Below are the code and all the weights of a small trained network. Each question names an input and a class and asks about switching units off, where a switched-off unit gives its printed mean instead of its output.

import numpy as np


def w(rows, s, z=0):
    codes = np.array(rows[::2]) - 128.0
    scale = np.full(codes.shape[1], s)
    scale[-1] = z or s
    return codes * scale


def f(y):
    return y / 2 * (1 + np.tanh(0.7978845608 * (y + 0.044715 * y**3)))


def log_softmax(a):
    a = a - a.max(-1, keepdims=True)
    return a - np.log(np.exp(a).sum(-1, keepdims=True))


def net(x, mask):
    res = np.array(x, float).reshape(1, 8) / 4 @ E
    y = f(res @ A[0][:, :-1].T + A[0][:, -1])
    res = res + np.where(mask, y, B[0][:, -1]) @ B[0][:, :-1]
    return log_softmax(res[-1] @ U[:, :-1].T + U[:, -1])


A, B = {}, {}
E = w([
[208,208,90,179,145,116,2,13,111,135],'x0',
[156,234,99,7,94,199,2,170,149,161],'x1',
[130,77,143,171,138,115,139,131,115,154],'x2',
[175,92,59,151,209,21,71,159,220,228],'x3',
[150,181,124,126,205,145,164,118,242,43],'x4',
[53,111,213,143,200,178,55,83,144,127],'x5',
[108,135,151,183,216,74,103,146,53,78],'x6',
[93,193,233,235,4,61,127,231,176,94],'x7',
],0.0062)
A[0] = w([
[136,138,65,36,90,172,110,153,167,165,170],'neuron 0',
[49,182,157,53,135,220,95,153,114,95,143],'neuron 1',
[97,143,134,134,174,91,96,133,155,147,153],'neuron 2',
[116,125,149,144,147,141,254,101,148,118,223],'neuron 3',
[114,108,141,83,163,204,128,56,142,40,204],'neuron 4',
[196,95,53,171,225,56,62,82,100,91,135],'neuron 5',
[95,168,176,131,137,78,61,166,189,166,163],'neuron 6',
[118,101,133,98,164,204,166,85,239,70,168],'neuron 7',
[90,70,124,138,118,97,224,152,95,102,179],'neuron 8',
[195,160,73,109,125,127,110,177,155,168,170],'neuron 9',
[203,136,121,178,86,116,160,107,99,37,131],'neuron 10',
[128,85,119,102,134,99,128,130,71,213,205],'neuron 11',
[125,46,128,138,184,158,229,98,203,124,179],'neuron 12',
[182,186,88,67,121,120,154,240,159,166,151],'neuron 13',
[141,102,124,205,75,95,188,153,88,85,252],'neuron 14',
[119,79,130,128,101,150,109,131,71,179,186],'neuron 15',
[122,150,162,230,52,74,127,138,174,113,188],'neuron 16',
[95,110,117,163,123,91,202,165,122,131,139],'neuron 17',
[142,152,155,158,92,188,115,103,70,84,176],'neuron 18',
[59,123,186,224,113,72,97,172,184,109,129],'neuron 19',
[96,221,200,111,91,182,112,94,112,34,160],'neuron 20',
[191,141,88,121,221,108,87,77,95,187,160],'neuron 21',
[95,106,132,155,120,87,198,184,101,126,171],'neuron 22',
[143,168,184,233,101,82,92,162,155,99,165],'neuron 23',
[154,118,133,154,157,118,91,78,57,200,199],'neuron 24',
[137,69,148,142,102,83,196,170,114,60,166],'neuron 25',
[162,182,120,193,64,97,137,91,107,68,99],'neuron 26',
[178,158,81,68,97,125,143,176,176,149,139],'neuron 27',
[123,110,157,152,136,79,249,194,86,131,141],'neuron 28',
[78,98,125,126,82,162,87,113,129,197,180],'neuron 29',
[142,124,73,143,189,59,71,90,77,180,152],'neuron 30',
],0.0082,0.0036)
B[0] = w([
[159,127,67,155,124,78,39,157,112,101,217],'neuron 0',
[162,134,122,150,129,157,103,164,52,48,222],'neuron 1',
[174,108,157,206,154,142,106,109,142,121,171],'neuron 2',
[97,125,89,72,147,126,255,203,173,155,225],'neuron 3',
[148,150,50,133,196,186,159,156,84,150,214],'neuron 4',
[161,112,107,157,182,190,165,27,240,96,251],'neuron 5',
[179,96,185,196,168,73,108,124,106,110,203],'neuron 6',
[203,157,71,144,221,132,170,206,110,185,205],'neuron 7',
[67,81,74,57,129,146,141,183,140,92,244],'neuron 8',
[142,140,125,174,101,89,65,133,197,98,194],'neuron 9',
[112,181,114,83,55,178,162,106,172,156,173],'neuron 10',
[104,33,123,98,77,112,90,104,119,156,205],'neuron 11',
[93,91,75,131,191,130,166,169,172,192,236],'neuron 12',
[111,176,98,165,84,74,83,182,170,95,214],'neuron 13',
[67,128,156,62,53,118,180,101,191,112,254],'neuron 14',
[89,101,154,79,64,142,51,102,101,163,189],'neuron 15',
[138,174,206,148,117,120,158,135,153,147,248],'neuron 16',
[101,85,127,87,137,126,194,158,168,75,210],'neuron 17',
[115,183,101,90,94,169,147,93,73,137,188],'neuron 18',
[130,129,238,150,174,74,200,161,117,121,248],'neuron 19',
[159,192,125,113,136,135,190,88,30,102,227],'neuron 20',
[175,60,81,172,165,158,72,50,146,111,242],'neuron 21',
[50,72,163,84,98,117,145,158,161,50,228],'neuron 22',
[154,165,221,155,120,90,187,123,127,167,236],'neuron 23',
[144,115,155,108,111,192,79,73,148,170,217],'neuron 24',
[66,107,136,72,121,158,179,157,193,82,234],'neuron 25',
[130,244,135,113,55,122,150,89,147,183,175],'neuron 26',
[142,161,54,168,102,75,71,171,166,97,194],'neuron 27',
[39,71,133,65,97,110,180,172,160,60,251],'neuron 28',
[149,71,168,107,104,102,76,134,63,155,185],'neuron 29',
[151,62,149,158,132,192,85,66,184,106,232],'neuron 30',
],0.0074,0.0083)
U = w([
[107,53,135,94,77,142,43,135,58,235,254],'0',
[156,135,238,183,151,65,143,166,128,147,110],'1',
[146,118,65,129,198,149,172,196,139,231,41],'2',
[159,147,78,162,95,47,48,185,158,90,103],'3',
[114,208,148,108,64,145,157,102,127,173,130],'4',
[159,83,118,165,162,192,96,50,179,128,37],'5',
[29,74,141,78,114,126,170,179,163,61,188],'6',
[150,160,111,120,141,187,115,136,2,51,119],'7',
],0.0093,0.00064)

Each question gives the input, the list of numbers given to net, and the class t.
The units are the neurons (one row each of A and B). Each row of codes is followed by its name. A weight is (code - 128) times the scale printed after its matrix; where a second scale follows, it is the last column's (A, B and U).
mask holds one flag per neuron, in row order. A switched-off neuron (its flag False) gives its mean, the last column of its row in B, instead of its output. The means were averaged over made-up inputs and are rounded, as every weight is.
A unit's drop is (log p(t) with every unit on - log p(t) with that unit switched off) / (log p(t) with every unit on - log p(t) with every unit switched off).
The circuit of an input: a set's keep is (log p(t) with only the set's units on - log p(t) with every unit switched off) / (log p(t) with every unit on - log p(t) with every unit switched off). Starting from the 12 units with the biggest drops (on a tie, the unit counted first), units are removed one at a time, each time the one whose removal leaves the highest keep (on an exact tie, the one counted first), for as long as the keep stays at least 0.8.
units of the circuit, in order: the units of the circuit, biggest drop first
most important unit: the unit with the biggest drop
top k neurons: the k neurons with the biggest drops, biggest first
drop of u: that unit's drop, to one decimal
input [6,-7,-7,-5,1,8,-8,-6], class 2: most important unit -> neuron 7
input [0,-1,5,7,4,7,-3,1], class 1: units of the circuit, in order -> neuron 6; neuron 8
input [-1,7,-2,-6,7,-5,-1,3], class 7: top 2 neurons -> neuron 20; neuron 1
input [4,2,-8,7,-5,-6,-8,-6], class 3: top 3 neurons -> neuron 0; neuron 27; neuron 13
input [3,4,5,-2,7,-6,-7,6], class 3: top 2 neurons -> neuron 27; neuron 13
input [3,-2,4,3,-4,-2,1,2], class 5: units of the circuit, in order -> neuron 30; neuron 5; neuron 3
input [8,8,-1,-1,4,-7,-3,-8], class 3: top 3 neurons -> neuron 0; neuron 27; neuron 13
input [4,4,6,-1,-1,-7,0,7], class 4: top 2 neurons -> neuron 26; neuron 10
input [3,1,3,-5,4,-4,-3,-8], class 2: top 2 neurons -> neuron 7; neuron 4
input [7,3,-6,-4,-2,-5,3,-3], class 5: top 2 neurons -> neuron 21; neuron 5
input [0,-5,-3,5,8,-1,4,-4], class 2: top 3 neurons -> neuron 12; neuron 7; neuron 3
input [7,1,-2,0,-7,-7,-7,1], class 3: top 2 neurons -> neuron 27; neuron 9
input [-1,5,-8,-6,-8,-6,-3,-1], class 7: top 3 neurons -> neuron 20; neuron 1; neuron 18
input [1,3,8,-1,5,-8,3,8], class 1: units of the circuit, in order -> neuron 23
input [4,7,5,-6,-6,-8,4,-6], class 0: top 2 neurons -> neuron 15; neuron 11
input [-7,6,-8,-4,5,5,-6,-7], class 7: top 2 neurons -> neuron 1; neuron 20
input [3,3,-4,8,2,-3,-6,-5], class 3: drop of neuron 27 -> 0.7
input [-7,3,-2,-2,-5,-3,1,-8], class 0: drop of neuron 12 -> 0.0
input [8,1,-7,-5,6,4,5,3], class 7: drop of neuron 20 -> 0.1
input [-3,-6,2,2,8,1,-3,-3], class 2: drop of neuron 7 -> 0.4
input [1,-3,0,7,2,7,-8,-3], class 5: most important unit -> neuron 21
input [7,3,-7,5,6,-8,1,-4], class 5: top 3 neurons -> neuron 5; neuron 21; neuron 30
